Input: [-25 -14  82  53  -9]
Output: -25, -9

Input: [ -14  -26 -106   67]
Output: -14, 67

Input: [ 67  82 -71 -44  60  50 -19]
Output: 67, -19

Input:
[[-23  61 -17  26   7  23  85]
 [ 12  -4  33 -39 -19 -21   1]]
Output: -23, 1

Input: [-101  -59  -23   -1  -29]
Output: -101, -29

Input:
[[77 41 44 50 74]
 [51 37 30 38 38]
 [64 45 27 54 81]]
Output: 77, 81

Input: [ 26  33  24 -34 -76  60  62]
Output: 26, 62

Input: [ 36  -2  98 -95 -51   3  49]
Output: 36, 49

Input: [  6  -5  14   2 -93  10  59]
Output: 6, 59

Input:
[[-42 -90  11 -36 -68 -21  63]
 [-79 -63  60 -16 -15 -50  40]]
Output: -42, 40
---
[ 48  47 -15  88  92  -7] -> 88
[ 97  14 -10  14 -69 -22] -> 14
[ 15 -97 -24  21   7 -23] -> 21
[-99 -48 -32  90  -4 -53] -> 90
[-31  13  96  -3 -66 -12] -> -3
[ 52 -32  28 104  16 -38] -> 104
[-75 -21  37 -96  16 -35] -> -96
---
-15.3   19.5    9.7  -16.2   -7.6    4.8  -17.7
  2.7  -19.6  -11.4   19.0   17.1  -11.9   -4.4
 -9.8   18.0   10.7  -15.8  -10.3    8.8  -20.2
yields 19.0, 19.5

-0.8   0.0  -0.5  -1.6   1.2 yields -0.5, 1.2

 11.7   16.4  -12.0    9.7    3.9   17.3  -12.8 yields 9.7, 17.3

-0.533  -0.313   1.622   0.217   0.521
-0.284  -0.663   1.459   2.018  -0.518
-1.696  -0.264  -1.220  -0.009  -1.443
yields 1.459, 2.018

-1.0  -0.9   0.7  -1.1   1.1
-0.2   0.1  -0.6   0.8   1.2
 1.2   1.5  -1.4   0.4  -1.2
yields -0.6, 1.5

-120.70   112.30   -20.78    43.70  -153.25 yields -20.78, 112.30
---
[[  27  -20 -104   43  -91]
 [ -11   22   -8   -9   14]
 [ -42   23  -21    0    4]] Out: -42

[[-60  36 -54 -61]
 [ 98 -58  67  82]
 [ 91 -56  60  79]] Out: 91

[[-56  31  24  29 -26   9 -68]
 [ 21  13  86  37 -88  59  34]
 [  4  75 -74  43  30  82  57]] Out: 4

[[-20  -5 -69 -36   5  17]
 [ 83 -54 -61 -53  27 -35]
 [-32   6  88  57  -2  39]] Out: -32

[[ 72 -23  57 -23  60  78]
 [ 63 -22  42 -17  38  58]
 [ 50  -9  28 -14  15  44]] Out: 50

[[-63 -15  76 -60 -73   0]
 [ 45 -79  38 -58 -83  30]
 [ 71 -82  15 -38 -71  33]] Out: 71
---
1722	3487	9420	5495	3736	8781 --> 9420, 1722

60	58	59	59
82	29	7	51
57	59	58	58
--> 82, 7

-9	48	-30	-20	-18	-33
-10	-32	13	20	12	11
42	36	23	13	2	16
--> 48, -33

7	41	36	36	63
46	65	49	30	18
59	5	50	45	83
--> 83, 5

3726	9619	6279	1388	5390
1071	6493	5955	4699	6428
6423	5551	1783	8390	7824
--> 9619, 1071

5	4	4	6	5	5	3
9	5	4	6	5	4	7
1	7	5	5	4	5	4
--> 9, 1

55	36	81	59	79	16	75 --> 81, 16
---
[-22 -67 -82  -2 -29 -32  61] Answer: -82

[[-11 -60  52  42   1  13  10]
 [ 81 -23  38  32  39 -61 -39]] Answer: 52

[[  48  -90   -1   -9   97]
 [   0  -27  -61  -33   17]
 [ -67 -101  103  -75   72]] Answer: -1

[-105  -15  -10   -7   -1   -4  -61] Answer: -10

[[ 41 -65 -57 -28  16  58 -20]
 [-74  98  71  94  -8 -68  53]] Answer: -57

[[-12  26  17  -9  10 -81]
 [-36  24  27 -11   9 -27]] Answer: 17

[ 11   6 -75 -13   3] Answer: -75

[[  8  -7  46  -7 -29  33]
 [ 56 105  50 -34 -44  -7]
 [ 82 -17  42  12 -18 -82]] Answer: 46

[[-20  17   9  17 -19]
 [-69  52  -4 -67 -70]
 [-53  40 -43 -50 -80]] Answer: 9
---
[ 94 -23  20  34  61] → 94
[-94  31  64  49 -71 -73  68] → -94
[-56 -53 -59  84] → -56
[-43  79  55 -32  98 -37 -73] → -43
[105 -40 -10  68  30] → 105
[-45 -49  92  10] → -45
[ 11 -64  81  73] → 11
---
[[ -80 -103   35 -106]
 [ -26   47  -36  -29]
 [ -82  -46  -66  -64]]: 47, 35

[-93  99  64  37   6]: 99, 64

[[  2 -84 -62  75  -8]
 [-20 -40  66  25  70]]: 75, 70

[-18  56  -5   3  88   5   1]: 88, 56

[[-42 -76  33 -85  73  98]
 [-41 -33  94 -62  -4  55]
 [-41 -35  86 -68 -11  60]]: 98, 94

[[ 81  -7  67  27 -33]
 [ 71 -24  60  27 -76]]: 81, 71

[ 40 -81 -17  16  44]: 44, 40

[[ -6   3 -76  23  41  36  27]
 [ 17 -21  -6   4  16 -18  14]
 [ 26 -33 -33  22  23 -18  26]]: 41, 36
---
[-34   6  50  87] yields 6

[[ 35 -88  97  86  37  25]
 [-13  -9   1 -51  42 -27]
 [ 27  -1 -43 -33  60  17]] yields -33

[  53   -5   37    0 -102  -33  -59] yields -102

[[ 13  46 -50 -46  39  46 -39]
 [ 16  62  25 -11 -46  27  75]
 [ 26 -45  83 -25  -5  -8 -16]] yields -5

[-61 -60 -77 -84  33] yields -77

[ -24   25  -32 -105   90  -57  -82] yields 90

[[ 22   9  52  80 -13  34]
 [-35 -63   7 -15  11 -58]
 [-12  21  -6   1 -43 -27]] yields 1

[ 89   8  74 -50] yields 8
---
((-16, -69, -91, -6, -85, 20), (8, -83, -5, 7, -43, -38)) → -38
((-17, 15, -24, -48, 4, 46), (-73, -59, 52, -75, 7, 51)) → 51
((-34, -37, -7, -12, -41, -22), (60, 51, 20, 10, 16, 78)) → 78
((46, -53, -83, -53, 28), (35, 17, -78, 65, 9)) → 9
((-42, -3, 3, 52, -13), (-6, -58, -104, -33, -68)) → -68
((-2, -106, -39, 37), (28, -66, 35, 35)) → 35
((-73, -94, 85, -76, -40), (69, -12, -103, -79, 35)) → 35
